Here is a tiny trained network, its code and every weight. The questions are about switching its units off for an input and a class, where a switched-off unit gives its printed mean instead of its output.

import numpy as np


def w(rows, s, z=0):
    codes = np.array(rows[::2]) - 128.0
    scale = np.full(codes.shape[1], s)
    scale[-1] = z or s
    return codes * scale


def f(y):
    return np.maximum(y, 0)


def log_softmax(a):
    a = a - a.max(-1, keepdims=True)
    return a - np.log(np.exp(a).sum(-1, keepdims=True))


def net(x, mask):
    res = np.array(x, float).reshape(1, 6) / 4 @ E
    y = f(res @ A[0][:, :-1].T + A[0][:, -1])
    res = res + np.where(mask, y, B[0][:, -1]) @ B[0][:, :-1]
    return log_softmax(res[-1] @ U[:, :-1].T + U[:, -1])


A, B = {}, {}
E = w([
[226,97,48,120],'x0',
[61,139,65,35],'x1',
[125,127,125,133],'x2',
[127,129,128,126],'x3',
[89,2,123,143],'x4',
[128,130,127,132],'x5',
],0.009)
A[0] = w([
[82,143,99,54,55],'neuron 1',
[126,64,152,108,38],'neuron 2',
[144,127,143,201,65],'neuron 3',
[160,217,154,119,19],'neuron 4',
[174,104,182,177,137],'neuron 5',
[63,145,202,126,1],'neuron 6',
[157,112,182,137,72],'neuron 7',
[77,152,165,138,36],'neuron 8',
[97,29,161,139,61],'neuron 9',
[192,133,198,162,83],'neuron 10',
[24,116,217,100,107],'neuron 11',
[128,203,124,147,67],'neuron 12',
[76,2,103,178,84],'neuron 13',
[60,166,152,156,39],'neuron 14',
[223,71,54,101,228],'neuron 15',
[96,138,58,80,121],'neuron 16',
[194,84,29,112,21],'neuron 17',
],0.011,0.0082)
B[0] = w([
[157,38,30,183,163],'neuron 1',
[174,170,61,92,138],'neuron 2',
[156,77,48,138,147],'neuron 3',
[191,167,36,80,151],'neuron 4',
[64,108,67,136,177],'neuron 5',
[249,120,149,165,148],'neuron 6',
[104,76,73,144,139],'neuron 7',
[226,88,151,124,142],'neuron 8',
[177,203,85,82,164],'neuron 9',
[110,99,72,154,164],'neuron 10',
[205,149,168,179,192],'neuron 11',
[173,161,97,69,149],'neuron 12',
[153,215,92,68,193],'neuron 13',
[232,88,154,114,148],'neuron 14',
[135,151,202,147,252],'neuron 15',
[120,83,95,213,182],'neuron 16',
[254,138,168,169,172],'neuron 17',
],0.0094,0.012)
U = w([
[177,202,53,33,47],'0',
[197,121,204,175,40],'1',
[121,38,34,184,78],'2',
[112,150,140,130,255],'3',
[115,152,140,126,225],'4',
[118,153,142,125,217],'5',
[65,95,225,58,97],'6',
[2,119,161,41,66],'7',
],0.011,0.013)

Each question gives the input, the list of numbers given to net, and the class t.
The units are the neurons (one row each of A and B). Each row of codes is followed by its name. A weight is (code - 128) times the scale printed after its matrix; where a second scale follows, it is the last column's (A, B and U).
mask holds one flag per neuron, in row order. A switched-off neuron (its flag False) gives its mean, the last column of its row in B, instead of its output. The means were averaged over made-up inputs and are rounded, as every weight is.
A unit's drop is (log p(t) with every unit on - log p(t) with that unit switched off) / (log p(t) with every unit on - log p(t) with every unit switched off).
The circuit of an input: a set's keep is (log p(t) with only the set's units on - log p(t) with every unit switched off) / (log p(t) with every unit on - log p(t) with every unit switched off). Starting from the 12 units with the biggest drops (on a tie, the unit counted first), units are removed one at a time, each time the one whose removal leaves the highest keep (on an exact tie, the one counted first), for as long as the keep stays at least 0.8.
circuit, biggest first: the units of the circuit, biggest drop first
unit that matters most: the unit with the biggest drop
k most important neurons: the k neurons with the biggest drops, biggest first
drop of u: that unit's drop, to one decimal
input [-8,-1,8,-3,-7,4], class 1: unit that matters most	neuron 11
input [-6,-3,4,6,7,3], class 0: circuit, biggest first	(neuron 13; neuron 9)
input [7,3,4,0,0,-7], class 1: 2 most important neurons	(neuron 17; neuron 15)
input [-7,-1,-3,7,-5,-2], class 1: circuit, biggest first	(neuron 11; neuron 6)
input [4,-7,-6,3,-6,-6], class 2: 3 most important neurons	(neuron 10; neuron 13; neuron 5)
input [7,0,5,3,-6,-7], class 1: circuit, biggest first	(neuron 15; neuron 17)
input [3,-6,-3,4,-7,1], class 0: 2 most important neurons	(neuron 4; neuron 12)
input [5,7,5,4,-4,7], class 2: circuit, biggest first	(neuron 16; neuron 1)
input [8,2,-1,4,-3,7], class 1: circuit, biggest first	(neuron 17; neuron 15)
input [-7,6,5,2,5,-3], class 1: 2 most important neurons	(neuron 11; neuron 6)
input [-4,7,4,-6,5,-3], class 2: 3 most important neurons	(neuron 1; neuron 16; neuron 15)
input [-7,8,6,-8,4,7], class 2: 2 most important neurons	(neuron 1; neuron 15)
input [-2,3,4,-5,8,4], class 0: 2 most important neurons	(neuron 13; neuron 9)
input [8,-3,-5,-8,8,7], class 0: circuit, biggest first	(neuron 13)
input [1,4,2,-1,0,2], class 2: 2 most important neurons	(neuron 13; neuron 16)
input [-5,6,-1,-6,4,6], class 2: 4 most important neurons	(neuron 1; neuron 15; neuron 16; neuron 17)
input [-6,8,-5,2,-1,4], class 2: 2 most important neurons	(neuron 1; neuron 15)
input [-3,8,8,8,6,2], class 2: 2 most important neurons	(neuron 1; neuron 16)
input [6,-8,-3,-8,-1,3], class 2: 3 most important neurons	(neuron 5; neuron 10; neuron 3)
input [4,-5,1,5,-7,1], class 0: unit that matters most	neuron 4
input [6,-6,2,3,4,7], class 3: 2 most important neurons	(neuron 15; neuron 5)
input [7,5,7,0,-4,5], class 1: drop of neuron 3	0.0
input [3,-4,1,2,7,-1], class 0: drop of neuron 9	0.2
input [-8,-4,7,-2,-3,5], class 1: drop of neuron 11	0.2
